Each row has a name. Each question is about the rows just above it.

[ 68 138 132 132 141 158 132] : serud
[157 118 122 119 134  87 144] : dozi
[ 68 138 121  84 174 172 129] : nanar
[ 65 140 116 103 146 151 145] : kevi
[140 175 175 140 140 175 140] : pof
[137 137 133 152 158 152 152] : Kuluk
[ 85 137 176 111 141 145 139] : luti
[154 154 120 154 120 154 120] : bakur
[ 68 138 121  84 174 172 137] : vob
[ 85 137 121 111 141 145 139] : saf
Times [119] occurs in bakur: => 0
Times [142] occurs in serud: => 0
Times [133] occurs in Kuluk: => 1
Count of [140] in pof: => 4
Times [152] occurs in Kuluk: => 3

[ 97 194 111 120] = pof
[194 195 195 195] = luti
[157 157 109 109] = bakur
Count of [195] in luti: => 3
Times [109] occurs in bakur: => 2
How many times does pof hold [194]? => 1
Count of [158] in bakur: => 0
Count of [157] in bakur: => 2

[153  78 135 105 107 134] = vob
[134  79 134  79 134 134] = bakur
[153  79 131 105 107 134] = kevi
Times [105] occurs in kevi: => 1
How many times does bakur hold [134]? => 4
How many times does bakur hold [80]? => 0
Count of [133] in bakur: => 0

[181 162  91  92 129 100 109 123 116 122 128 133 120 140 105 128  99 128
 142] : katu
[117 121 136 136 128 134 132 129 131 129 128 129 130 125 133 128 134 128
 125] : Kuluk
[157 146 108 109 129 113 118 125 121 124 128 125 123 135 116 128 112 128
 136] : vob
[149 141 113 114 128 117 121 126 123 125 128 126 125 133 119 128 116 128
 134] : saf
[161  97 162 161 127 128 145 132 139 134 161 134  79 117 149 128 155 128
 115] : kevi
[150 142 113 113 113 116 120 126 123 125 128 113 125 133 119 128 116 128
 134] : nanar
[133 131 125 125 128 125 126 128 127 127 128 127 127 129 126 128 125 128
 129] : dozi
[124 125 131 131 128 130 127 127 129 129 128 128 129 127 130 128 130 128
 127] : luti
Times [112] occurs in nanar: => 0
How many times does kevi hold [161]? => 3
Times [134] occurs in kevi: => 2
Count of [123] in vob: => 1
Times [127] occurs in luti: => 4

[138 133 126 140 130 128 134 135 127 151 123 134 120 124 115 117 130 140
 106 123]  nunog
[126 131 131 142 142 126 122 132 128 126 121 132 123 126 126 121 126 125
 135 124]  katu
[117 125 155 121 121 120 125 124 116 129 147 110 114 141 124 132 130 139
 145 130]  vob
[116 133 153 123 123 136 115 124 127 130 148 119 114 137 130 138 120 144
 119 121]  serud
[116 129 132 122 130 126 112 135 118 118 135 112 139 142 117 114 104 126
 137 111]  dozi
[172 151 149 132  99 134  94 129 118 117  90 134 143 125 123 143  71 144
 104 126]  bakur
[173 164 151 133  97 123  93 134 128 118  91 133 130 127 126 142  68 159
 173 112]  Kuluk
Times [125] occurs in katu: => 1
Times [122] occurs in dozi: => 1
How many times does Kuluk hold [118]? => 1
Count of [126] in katu: => 6

[106 126 139 120 145 133 133 185 137 141 125 122 122 147  95 133 140 120
 119 129 148 124 117 130 122 135 134 138 118 104 117 146 106 120 143 120
 173 125 122 104 139 148 119 130  87 114 127] : saf
[130 126 119 114 145 133 115 123 137 141 125 122 130 147  95 133 140 120
 130 130 148 124 130 130 130 135  98 115 137 152 140  90 145 122 130 122
 103 115 125 153 101  89 119 119 141 114 121] : luti
[ 91 133  97 133 137 133 118  88 114  96 126 120 128 133 160 101 103 136
 128 122  90 127 130 121 132 111  98 101 137 101 140  90 145 122  93 122
 145 115 125 153 101  89 135 119 141 114 121] : kevi
[143 126 139 120 145 133 133 150 137 141 125 122 123 147  95 133 140 120
 119 129 148 124 117 130 122 135 137 138 118 104 117 146 106 120 143 120
 138 125 121 104 139 148 119 130 110 133 127] : bakur
Times [122] occurs in saf: => 4
Count of [141] in saf: => 1
Count of [138] in kevi: => 0
How many times does luti hold [118]? => 0
How many times does kevi hold [133]? => 4
Count of [115] in luti: => 3

[171  88  82 182 168]  nunog
[91 91 91 91 91]  vob
[165  78  89 158 138]  kevi
[125 156 154  73 169]  dozi
[ 70 165 160 126  90]  luti
[164 164  71  70 164]  Kuluk
[ 89  89 154  89  92]  nanar
[171 150 135 137 102]  pof
[ 75 161 153 144  86]  katu
Times [164] occurs in Kuluk: => 3
Times [137] occurs in pof: => 1
Times [91] occurs in vob: => 5
Count of [89] in nanar: => 3
Times [86] occurs in katu: => 1

[127 149 143 151 105 109 145 143 102 131 148 126 138 133 144 122 154 126
 155 137 132 147 102 145]  kevi
[117 155 113  94 113 166  92  75 154 164 124 121 122  91 111 142 108 135
 136 117 154 105 119 115]  Kuluk
[127 151 142 110 105 110 144 110 103 133 147 125 137 110 144 123 154 127
 156 136 104 147 100 144]  serud
[116 168 105 104 109 156  95  81 149 171 130 119 127  94 120 133 118 133
 150 125 149 115 105 115]  luti
Count of [133] in luti: => 2
Times [110] occurs in serud: => 4
Times [154] occurs in kevi: => 1

[128 127 128 124 128 130 128 125 128 123 128 133 128 128 128 128 128 128
 129 130] : nunog
[144 129 105 128  70 134 133 122 109 141 129  92 149  64 146 122 129 153
 154 105] : dozi
[129 123 121 129 127 129 126 129 128 129 129 125 134 128 129 133 126 129
 123 133] : pof
[136 122 129 132 101 113 124 140 128 101 117 122 126 122 130 122 101 139
 137 125] : saf
[127 125 128 136 131 126 128 138 128 126 129 131 131 131 127 131 128 131
 133 127] : vob
[129 123 121 129 121 129 126 128 128 132 129 125 134 135 129 133 128 118
 125 135] : kevi
[129 123 121 129 127 129 126 128 128 132 129 125 134 128 130 126 128 129
 126 130] : katu
Count of [122] in saf: => 4
Times [135] occurs in kevi: => 2
How many times does pof hold [129]? => 8
Count of [130] in vob: => 0

[147 141 142 141 141 122 158  93 121 109 136]  luti
[148 140 141 141 160 119 159  92 119 110 135]  vob
[154 144 145 145 169 116 168  82 116 106 138]  dozi
[151 144 145 145 164 118 164  87 117 109 139]  nanar
[165 149 150 150 178 107 181  70 106 107 143]  nunog
[152 144 146 145 172 122 167  80 122  99 137]  bakur
[154 145 146 146 170 119 168  81 118 103 139]  Kuluk
[152 144 145 145 169 120 145 145 119 145 137]  serud
How many times does serud hold [146]? => 0
How many times does luti hold [140]? => 0

[104 104 139 104 104 104 111 136]  serud
[136 175 175 175 175 161 146 183]  Kuluk
[124 123 184 128  75 122 113 156]  dozi
[138 147 180 165 103 130 144  97]  vob
[101 104 158 105 177 104 107  77]  bakur
[168 169 159 113 114 151 158  75]  katu
[110 118 104 114 104 105 114 137]  kevi
[126 108 176 113  71 121 139 105]  nunog
How many times does serud hold [136]? => 1
Times [104] occurs in serud: => 5
Times [108] occurs in nunog: => 1
Count of [104] in bakur: => 2
Times [115] occurs in kevi: => 0
How many times does Kuluk hold [175]? => 4

[116 124 112 105 147]  Kuluk
[127 123 126 126 127]  serud
[166 171 105 126  83]  nunog
[136 124 124 121 136]  nanar
[127 123 126 105 127]  pof
[123 119 123 107 148]  bakur
Times [136] occurs in nanar: => 2
Count of [104] in pof: => 0
Count of [127] in serud: => 2

[ 71  68 119 140  98 160 121 188 132 147] -> serud
[ 72  99 132 132  72 167  91 167  89 153] -> Kuluk
[180  92  87  95 168  84  92 122 147  87] -> nunog
Count of [72] in Kuluk: => 2
Count of [167] in Kuluk: => 2
Times [92] occurs in nunog: => 2

[120 145 129 137 126 135 158 131 124 141 146 133 135 118 144 126 119 143
 143 128 123]  luti
[128 158 137 125 134 132 171 128 124 151 151 151 134 151 125 128 130 137
 134 137 125]  saf
[119 147 124 125 119  98 104 134 116  98 153 119 100  96 101 119 125 135
 116 107 116]  pof
[164 131 123 117 130  88  64 125 154  86 113 126 150 125  82 113 140  96
 118 132 124]  serud
[107 143 134 132 112 133 150 121 112 132 149 122 134 120 122 127 144 128
 122 112 135]  vob
Count of [128] in saf: => 3
Times [122] occurs in vob: => 3
How many times does pof hold [116]? => 3
Times [158] occurs in luti: => 1
Times [151] occurs in saf: => 4

[ 93 133 128 130 104 134 124  95  68 113  67 121 130 126 105  78 134 129
  89 132 125 115 126 129]  saf
[ 97 106  96 124  99 135 117  99  96 101  96 135 120 137 113 109  96 109
 111 109 139 116 137 109]  pof
[106 104 128 136 109 118 109 111 125 109 119 136 114 120 127 128 108 107
 125 118 118 126 124 131]  Kuluk
[124 129 131 123 123 132 123 124 124 124 123 134 124 120 123 128 130 127
 123 126 118 123 123  97]  bakur
How many times does Kuluk hold [118]? => 3
Count of [109] in pof: => 4
How many times does pof hold [95]? => 0
How many times does Kuluk hold [108]? => 1

[ 89 171 148 156 129 113 113 152] = luti
[103 161 106  69 144 172 193 151] = dozi
[146 111 115 111 149 184 149 127] = serud
[118 113 128 112 157 157 128 128] = Kuluk
[115 120 106 118 170 161 145 114] = vob
[138 104 144 128 157 160 157 102] = saf
[144 123 148 145 133 143 114 100] = kevi
[102  95 122 131 151 143 140 104] = pof
[103 101 139 131 156 155 139  96] = nanar
[119 100 140 153 151 140 119  93] = nunog
[121  82 127 151 142 146 122 111] = katu
[145 145 125 176 144 122 143 122] = bakur
Count of [144] in bakur: => 1
How many times does Kuluk hold [129]? => 0
Times [111] occurs in serud: => 2
How many times does saf hold [157]? => 2
Times [113] occurs in luti: => 2
How many times does bakur hold [122]? => 2

